Vatup: [142 125 157  97 151 136 138  89 115 149 151  79 143 104 140 129 170 173
 103 138 114 168 137 143 108 157  97  76 145 175 138 164 114 125 151  98
 150 154 126 122 110 159 140 113 184 146 162 121 110 118 115 160 120 162
 127 131 145 114  70 142  83]
fivis: [142 125 157  97 151 136 138  89 115 149 151  79 143 104 140 129 170 173
 103 138 114 168 137 143 108 157  97  76 145 175 138 164 114 125 151  98
 150 154 126 122 110 159 140 113 184  69 162 121 110 118 115 160 120 162
 127 131 145 114  70 142  83]
ladu: [129 126 115 119  85  99 113 144 139 147  36 215 141 183  81 132 127  97
 139 129 148  24 146 112 163  97 188 145 107  55 155 117 104 111 122 183
 118 153 127 153 153  57 101 137  81  68 114 145 133 162 145 142 118 127
 114 131  70 160 120 115 143]
find: [142 125 157  97 151 136 138  89 115 149 151  79 143 104 140 129 170 173
 103 138 114 168 137 143 108 157  97  76 145 175 138 164 114 125 151  98
 150 154 126 122 110 159 140 113 184 146 162 121 110 118 115 160 120 162
 127 131 145 114  70 142  83]  Vatup
next: [188 145 107  55]  [155]

gufat: [160 153  73 117 145]
bopo: [169 124 209 212 108]
miza: [ 54 139 135  66 136]
tifev: [157 179 211 172  32]
Duto: [186 232 161 160  38]
gana: [217 182 210 233  53]
Kav: [149 153 119 194 170]
kaput: [150 153 233 198  80]
nak: [234 175 119 194  92]
guri: [168 231  34  93 130]
gup: [171 164 241 212  62]
next: [150 153 233]  [198]
find: [234 175 119 194  92]  nak

Kore: [138 109 129 128 114 128 134 119 136 118 122 138 136 120  99 150 134 120
 127 132 117 131 118 132]
pobur: [151 190 134 170 131  86  90  68 114 107 106 150 137 106 101 153 137 137
 120 125 140  97  96 122]
goz: [128 172 106 157  78 148 111 167 134  90 143 135 177 137 132 147 166  93
 145 143 154 110 124  98]
lusev: [136 120  99 150 133  97 145 155  92 164 119 112 120 133 131  72 101  97
 147 112 114 158 148 140]
lifi: [ 93 133 125 133 127 121  95 117 150 123 122 129 106 174 123 150 100 140
 166 138 142 127  95 135]
Gipo: [105 174 123 150 151 162 125 190 172 179  84 108 121 101  63 104 157 155
 120  20 153  37  30 143]
next: [125 140  97  96]  [122]
next: [172 179]  [84]
next: [136 120  99 150 134]  [120]
next: [106 174 123 150]  [100]

Vene: [144 186  15 205]
dip: [ 56 120 205  68]
Gime: [144 186 152  78]
Lisat: [120  56   4  99]
mapug: [181  54 152  78]
find: [144 186  15 205]  Vene
next: [120  56]  [4]
next: [181  54]  [152]
find: [144 186 152  78]  Gime
next: [ 56 120]  [205]

vofi: [166 150 147 130 156 133 133 160 128 142 130 130 128 128 155 182 133 136
 129 128 129 138 147 113 167 166 149 136 138 130 129 158 138 187 132 140
 141 170 129 174 138]
Rabaf: [187 149 144 143 156 142 136 163 128 138 137 137 128 130 155 180 142 137
 130 128 131 139 151 132 175 175 150 134 165 136 128 161 140 188 149 148
 130 168 128 144 137]
gorup: [166 150 147 130 156 133 133 160 128 142 130 130 128 128 155 182 133 136
 129 128 129 138 147 113 167 166 149 136 138 130 129 158 138 187 132 140
 138 169 129 158 130]
kiset: [237 135 135 200 147 197 142 194 128 135 160 129 128 137 137 146 184 164
 128 129 148 133 132 114 145 161 135 131 130 178 129 140 152 150 168 140
 133 144 129 142 129]
suru: [189 130 132 140 132 139 140 178 128 130 135 130 128 129 137 133 145 134
 129 128 132 130 167 143 197 208 139 129 136 136 128 163 132 176 137 133
 128 134 128 131 130]
Nuvi: [156 136 134 140 139 140 132 144 128 130 134 130 128 130 138 146 138 134
 128 128 131 130 134 142 140 143 137 129 135 136 129 138 135 147 137 172
 128 139 129 131 130]
rop: [216 158 154 151 167 146 138 186 128 160 147 155 128 130 167 203 145 152
 133 128 132 170 158 123 208 189 160 149 242 138 128 172 145 214 180 193
 144 237 129 204 155]
bir: [174 148 144 141 154 141 134 155 128 139 137 135 128 129 152 176 139 138
 130 128 131 139 142 109 160 158 146 135 158 136 128 152 139 176 145 146
 133 167 128 149 135]
bodu: [246 128 130 203 138 199 144 205 128 132 162 129 128 137 131 128 188 166
 129 128 140 142 136 129 129 134 137 131 143 135 130 144 150 149 171 141
 132 138 128 141 129]
guto: [156 150 133 156 147 133 130 160 128 130 134 130 128 130 138 146 138 134
 128 128 131 130 134 142 140 143 137 129 135 136 129 138 135 147 137 133
 128 139 129 131 130]
find: [166 150 147 130 156 133 133 160 128 142 130 130 128 128 155 182 133 136
 129 128 129 138 147 113 167 166 149 136 138 130 129 158 138 187 132 140
 138 169 129 158 130]  gorup
find: [156 136 134 140 139 140 132 144 128 130 134 130 128 130 138 146 138 134
 128 128 131 130 134 142 140 143 137 129 135 136 129 138 135 147 137 172
 128 139 129 131 130]  Nuvi
next: [172 145 214 180 193]  [144]

pape: [139 143  39 101]
Zef: [130 131 163 154]
zugos: [119  89 202 115]
Matu: [207  53 116  38]
dobib: [ 67 136 104 120]
lurov: [210  66 171  90]
Lof: [ 92 122 156 135]
bive: [106 159 110 156]
rema: [ 88 152 135 156]
Tovu: [136  67  24 111]
next: [131 163]  [154]
next: [ 67 136]  [104]

Nunan: [161 177 144  99 107  94 102 185]
pim: [172 179 209 148 200  76 155 197]
Virup: [116 132 116 154 120 195 100 109]
makos: [191  71 158 177 199 140 161  98]
next: [ 99 107  94 102]  [185]
next: [158 177]  [199]

Lusa: [ 98  86  88 121 120  77 156 123 118 129 128 137 122  71  50 100  80]
lale: [ 97  92 105 118 137 111 102  98  86  88 121 120  77 155 100  98 149]
siv: [101  89 142 130 169 137  93 115  99 124 101 128  77 169 135  95 181]
Nur: [126 114 188 192 146 201  94 104 119 117 136  90 102 220 194 130 189]
Ges: [106 111 139 145  69 146  80  83 133 125 187 179 110 132 158 125 126]
dap: [155 160 127 130 135 136 151 139 143  99 134 125 156 165 141 147 158]
Beni: [ 79  99 143 139 103 148  89 101 106 188 119 153  99 110 149 100 109]
Tuz: [123 128 152 146 146 155 114 121 146 148 107  30 133 114 138 127 113]
dod: [128 152 146 146 155 115 121 146 148 107  30 143  88 157  95 124 149]
next: [146 148 107  30 133 114 138]  [127]
next: [156 123 118 129]  [128]
next: [ 98  86  88 121 120  77 155]  [100]
next: [121 120  77 156]  [123]
next: [119 117 136  90 102 220 194]  [130]
next: [128 152 146 146 155 114 121 146 148 107  30]  [133]
find: [ 98  86  88 121 120  77 156 123 118 129 128 137 122  71  50 100  80]  Lusa

gagi: [105  80 190 150 188  30 189 106  63]
mubi: [112  66  79 173 104 157 184  74  66]
fol: [110  43  71 188 138 136 138  75  69]
rogel: [128  49  56 215 130 146 106 106 104]
banaz: [ 92 176 181  80 128  78 101 171 149]
nepib: [ 43  70 188 138 136 138  75  90  97]
Ridu: [162  41  50 198 108 165 134 124 107]
gito: [162  41  50 198 108 165 134 142 111]
Defil: [171 176 181  80 128  78 101 171 149]
totu: [128  49  56 215 107 152 178  85  75]
find: [128  49  56 215 130 146 106 106 104]  rogel
find: [ 43  70 188 138 136 138  75  90  97]  nepib
next: [ 43  71 188 138 136 138  75]  [69]
find: [162  41  50 198 108 165 134 124 107]  Ridu
next: [110  43  71 188 138 136 138]  [75]

vavub: [112 121 190 133 120 129 138 127  99 117 119  45  95 119 149 134  53 108
 125 138  99 108]
tuvu: [114 115 122 117 119 138  61 133 185 111 137 116 153 135 118 139 188 158
 147 139 133 149]
Dus: [208 107 125  75 144 132  50 149 158 208 104 136 128 142 107 116 137 117
 108  65 153 119]
Zekir: [121 145 135 140 154  81 139 119 111 119 145 119 122 152 128 208 120 134
 150 138  99 127]
bot: [123 127 161 116 245 132  41 153 151 219  99 121 126 147 118 128 122 104
 101  57 149 109]
velu: [120 115 185 137 117 133 138 122 111 116 119  61 102 117 155 117  62 102
 118 139 103 104]
pina: [ 91 149 105 161  99 143 166 116 123  89 148 151 137 105 134 103 153 153
 142 162 128 145]
bevif: [117 115 164 143 108 146 140 126 112 115 115  82 104 110 148  96  85 109
 114 137 109 118]
vubos: [130 140 130 126 167  60 122 132 120 130 139 123 127 161 119 245 124 138
 151 122 104 127]
Gobep: [101 147 131 152 128 117 161 118 111 101 152 133 129 122 130 156 131 147
 149 159 109 137]
kal: [115 121 127 144  89 175 145 124 129 114 117 131 124  99 142  43 131 127
 113 142 139 129]
next: [123 127 161 119 245]  [124]
next: [115 185 137 117 133 138 122 111 116 119  61]  [102]
next: [115 164 143 108 146]  [140]
next: [131 152 128 117 161 118 111 101 152 133]  [129]
next: [140 130 126 167  60]  [122]
next: [151 137 105]  [134]
next: [164 143]  [108]

nup: [ 74 116 152 135 135 112 142 125 107  83  67]
bovin: [ 23 142 178 143 179 113 151 116  95  51  85]
rudif: [135 135 152  74 116 130  96 125 167  74 131]
dek: [ 44 148 212 173 125 114 149 133 125  73  85]
next: [ 23 142 178 143 179]  [113]
next: [135 135 152  74 116]  [130]
next: [151 116  95]  [51]

befup: [199  98 103 132 107 158 197 144 120 119 116  92 109 155 114 115 150 167
 184  99]
gopi: [116 132 119 158 197 103 107  98 120 144 199 100 172 127 154 143 159  87
  80 244]
des: [118 132 119 158 197 103 107  98 199 100 144 120 172 127 154 143 159  87
  80 244]
next: [120 144 199 100 172]  [127]
next: [116 132 119 158 197 103 107  98 120 144 199]  [100]
next: [ 92 109 155 114 115 150]  [167]
next: [107  98 120 144]  [199]

nedes: [122  15 221 103 102 192 173  71]
mufe: [131 160 210 157  61 138   7 197]
seb: [ 17 164 210  61 138 157   7 141]
pevi: [  8 197 131 177 154 212  60 141]
lir: [210  17 164  12 217  85 245  89]
next: [210 157  61 138   7]  [197]
next: [ 17 164  12]  [217]
next: [ 17 164 210]  [61]
next: [ 61 138 157]  [7]
find: [210  17 164  12 217  85 245  89]  lir
next: [131 160 210 157  61]  [138]
next: [164  12 217  85 245]  [89]

Tid: [ 10  88 169 139  25 146  55 199 171]
gubos: [160  21   0  97  25 146  57 172 187]
kerez: [145  32  83  31  21  97   6 239 127]
busuz: [ 40  26 126 145  34  83  31 249 107]
next: [145  32  83  31  21  97]  [6]
next: [145  34  83  31]  [249]
next: [ 40  26 126 145  34  83  31]  [249]
next: [160  21   0  97  25 146]  [57]

mimam: [206  44  94 195  82 207 211  91]
Fuge: [ 80  70  84 132 202 149 143 109]
par: [ 87  64 128 197 141  56 149 195]
mit: [ 50 195  87 105 126  72  99 178]
Lani: [ 70 202 132  80 149  84  88 165]
Fenit: [141  86 205 143 169 110 137 137]
vab: [163 119 186 113 150 156 138 104]
Sot: [ 79 123 103 153 127  77 126 174]
veb: [192  47 140 184 116 176 189 107]
gavo: [ 50 195  85 105 126  72  99 178]
next: [202 132  80]  [149]
next: [132  80]  [149]
next: [ 70 202 132  80 149  84]  [88]
next: [113 150]  [156]
next: [132 202]  [149]
next: [123 103 153 127  77]  [126]

lufe: [223 112 132 106  94 189 160 200 218  38]
nen: [107 206 104  86 146 130 130 131 120 131]
Berik: [242 115 162  84 104 202 169 201 237  40]
guka: [206 107 104 126  85 177 150 202 202  37]
sovot: [146 135 159  72 148 126 129 126 129 121]
Retun: [220 116 123 110  96 189 158 202 211  37]
bipe: [148 136 164  70 153 127 132 125 128 123]
next: [125 128]  [123]
next: [107 104 126]  [85]
next: [107 206]  [104]
next: [206 107 104]  [126]
next: [110  96 189 158]  [202]
next: [107 206 104  86]  [146]

pebin: [131 177 184 145 135  99 162 138 113 122 143 128 116  82 160 117 109 167
 180 139  94 110 110 174 154  74 167 123 188 134 172  86 132 123 111 139
  89  72 118 152 138]
zuso: [131 177 184 145 135  99 165 138 113 122 143 128 116  82 160 117  90 167
 180 139  94 110 110 174 154  74 167 123 192 134 172  86 132 123 111 139
  68  72 118 152 138]
dozak: [139  49  92 130 112 224 143 125 133 115 121 126 155 158 114 153 137 143
  75  93 105 142 132  46 133 177  98 154  84 133 102 168 129 104 145 102
 143 112 149 129 127]
muk: [131 177 184 145 135  99 162 138 113 122 143 128 116  82 160 117 109 167
 180 139  94 110 110 174 154  74 167 123 188 134 172  86 134 123 111 139
  89  72 118 152 138]
find: [131 177 184 145 135  99 162 138 113 122 143 128 116  82 160 117 109 167
 180 139  94 110 110 174 154  74 167 123 188 134 172  86 132 123 111 139
  89  72 118 152 138]  pebin
find: [131 177 184 145 135  99 162 138 113 122 143 128 116  82 160 117 109 167
 180 139  94 110 110 174 154  74 167 123 188 134 172  86 134 123 111 139
  89  72 118 152 138]  muk

guke: [108   5 187  70 170 228  38 152  48 111]
Vavuf: [108   5  70 170 187  91 169  99 104 111]
sof: [108   5  70 170 187 228  38 152  83 121]
next: [170 187 228]  [38]
next: [ 70 170 187 228]  [38]
next: [170 187 228  38 152  83]  [121]
next: [  5 187  70 170 228  38 152]  [48]

givi: [ 52  89  65 186]
tutis: [ 63 209 184  53]
tuf: [ 59 116  69 193]
Podit: [188  39 180  55]
Vot: [148 145 176  12]
Vav: [ 44 196  84 172]
next: [ 44 196]  [84]
next: [148 145]  [176]

Tafo: [ 40  32 234 249  26]
leb: [  7 234 249 223  64]
tabi: [ 28   8 234 249  29]
next: [  8 234 249]  [29]
next: [ 32 234 249]  [26]
find: [ 28   8 234 249  29]  tabi

vib: [250 242  25 105 243 241]
pud: [ 42 123 200 116 137 181]
Pufo: [230  58 104 130   8  77]
masi: [242 250 104 130   8  44]
next: [250 104]  [130]
next: [242 250 104]  [130]
find: [230  58 104 130   8  77]  Pufo
next: [250 104 130   8]  [44]
next: [200 116]  [137]

sor: [251 187 173  74]
zup: [ 41 251 185 210]
sema: [234 185 251 137]
next: [251 185]  [210]
next: [187 173]  [74]
next: [ 41 251]  [185]
next: [185 251]  [137]

pafu: [103 112 178 133  52 127 161 116 166 161 131  71 167  95 151 132 103  91
 116  73 158  93  97 122 114 155 177 134 158 120  48 172  78 116 104 157
 143  91]
Nabo: [144  75  76 156  85 159  77 172  77  69 158  94  70  82 135 166 182 163
  96 158 149 170  56 146  63  66  75  97 157 167  86  86 156 142 183  86
 181 158]
zorar: [121  70 169 204 130 171 148 116 116  95 167 161 103 151  91 132 131  71
 166  94 185  84  57 127  69 123 152 120 157 162 153 162  95 101 131 144
 148 106]
seziv: [158  94  70  82 137 166 182 163  96 158 149 170 168  89  72 172 139  90
  83  68 176  68 123  85  78  62 188 114 158 159 128 169  90 150  85 152
 184  98]
next: [158  94  70  82 135 166 182 163  96 158 149 170]  [56]
next: [ 70 169 204 130 171 148 116]  [116]
next: [116 166 161 131  71 167  95 151 132 103  91 116]  [73]
next: [ 95 151 132 103  91 116  73 158  93]  [97]

